Here is a tiny trained network, its code and every weight. The questions are about switching its units off for an input and a class, where a switched-off unit gives its printed mean instead of its output.

import numpy as np


def w(rows, s, z=0):
    codes = np.array(rows[::2]) - 128.0
    scale = np.full(codes.shape[1], s)
    scale[-1] = z or s
    return codes * scale


def norm(h):
    return h / np.sqrt((h * h).mean(-1, keepdims=True) + 1e-5)


def f(y):
    return y / 2 * (1 + np.tanh(0.7978845608 * (y + 0.044715 * y**3)))


def log_softmax(a):
    a = a - a.max(-1, keepdims=True)
    return a - np.log(np.exp(a).sum(-1, keepdims=True))


def net(x, mask):
    res = np.array(x, float).reshape(1, 5) / 4 @ E
    u = 0
    for l in range(2):
        y = f(norm(res) @ A[l][:, :-1].T + A[l][:, -1])
        res = res + np.where(mask[u : u + 5], y, B[l][:, -1]) @ B[l][:, :-1]
        u += 5
    return log_softmax(norm(res)[-1] @ U[:, :-1].T + U[:, -1])


A, B = {}, {}
E = w([
[116,135,114,126,136,127,136,124,120,125],'x0',
[113,122,126,125,139,127,134,115,116,134],'x1',
[154,129,70,146,113,137,161,109,130,150],'x2',
[238,147,155,146,144,98,99,88,32,38],'x3',
[115,155,99,200,177,62,41,190,88,246],'x4',
],0.012)
A[0] = w([
[112,115,137,76,111,167,195,76,184,56,223],'0.n0',
[223,135,140,135,149,120,106,97,6,75,124],'0.n1',
[167,115,143,110,111,136,165,86,98,28,5],'0.n2',
[138,101,134,92,105,150,160,73,137,68,112],'0.n3',
[155,126,126,147,130,115,115,129,68,138,44],'0.n4',
],0.02,0.0021)
B[0] = w([
[81,9,101,133,71,61,84,118,139,46,238],'0.n0',
[177,77,147,44,129,121,78,76,40,80,254],'0.n1',
[121,215,207,89,170,233,164,175,135,231,219],'0.n2',
[191,238,75,170,180,153,201,122,178,150,205],'0.n3',
[101,53,26,140,156,125,71,104,179,118,170],'0.n4',
],0.014,0.024)
A[1] = w([
[207,155,133,119,125,167,184,74,57,94,154],'1.n0',
[93,66,155,133,36,86,174,111,128,30,252],'1.n1',
[104,145,93,252,133,88,180,138,181,117,172],'1.n2',
[120,167,80,167,115,122,119,172,110,221,159],'1.n3',
[196,106,132,204,86,50,96,109,15,96,44],'1.n4',
],0.022,0.0031)
B[1] = w([
[136,216,94,200,152,102,157,135,198,143,244],'1.n0',
[151,130,146,121,88,166,169,160,100,134,249],'1.n1',
[96,98,162,129,83,116,129,164,91,142,225],'1.n2',
[97,156,145,132,168,89,110,100,154,150,213],'1.n3',
[129,3,71,127,90,152,102,113,98,52,197],'1.n4',
],0.024,0.017)
U = w([
[105,89,175,124,10,173,216,211,90,142,197],'0',
[209,230,136,124,148,184,190,130,130,129,165],'1',
[41,118,167,144,130,70,105,142,119,198,169],'2',
[166,54,68,121,149,124,57,82,65,85,5],'3',
],0.013,0.0025)

Each question gives the input, the list of numbers given to net, and the class t.
The units are the neurons (one row each of A and B). Each row of codes is followed by its name. A weight is (code - 128) times the scale printed after its matrix; where a second scale follows, it is the last column's (A, B and U).
mask holds one flag per neuron, layer by layer. A switched-off neuron (its flag False) gives its mean, the last column of its row in B, instead of its output. The means were averaged over made-up inputs and are rounded, as every weight is.
A unit's drop is (log p(t) with every unit on - log p(t) with that unit switched off) / (log p(t) with every unit on - log p(t) with every unit switched off).
The circuit of an input: a set's keep is (log p(t) with only the set's units on - log p(t) with every unit switched off) / (log p(t) with every unit on - log p(t) with every unit switched off). Starting from all 10 units, units are removed one at a time, each time the one whose removal leaves the highest keep (on an exact tie, the one counted first), for as long as the keep stays at least 0.8.
units of the circuit, in order: the units of the circuit, biggest drop first
most important unit: the unit with the biggest drop
top k neurons: the k neurons with the biggest drops, biggest first
top k neurons in layer l: the k neurons of layer l with the biggest drops, biggest first
drop of u: that unit's drop, to one decimal
input [3,0,8,2,-7], class 1: top 2 neurons in layer 0	0.n3, 0.n2
input [6,-7,4,-6,2], class 2: units of the circuit, in order	0.n1, 1.n3
input [-1,-5,3,2,0], class 1: most important unit	0.n0
input [5,0,8,-5,4], class 2: top 2 neurons in layer 0	0.n1, 0.n0
input [8,-6,8,-4,4], class 2: top 2 neurons	0.n1, 0.n0
input [-8,-1,-5,-3,4], class 2: top 2 neurons in layer 0	0.n0, 0.n1
input [8,-2,2,3,-6], class 1: top 2 neurons	0.n2, 0.n3
input [-1,-1,6,-8,5], class 2: top 2 neurons	0.n0, 0.n1
input [3,-4,-5,0,1], class 2: top 3 neurons in layer 1	1.n1, 1.n4, 1.n0
input [-6,-8,0,1,1], class 3: top 2 neurons	0.n2, 0.n0
input [-5,-3,-7,6,-1], class 1: top 2 neurons in layer 0	0.n2, 0.n0
input [6,-6,0,2,-1], class 1: drop of 0.n2	0.8
input [4,7,1,8,-7], class 1: drop of 0.n2	0.7
input [3,-8,7,4,-4], class 1: drop of 0.n2	0.3
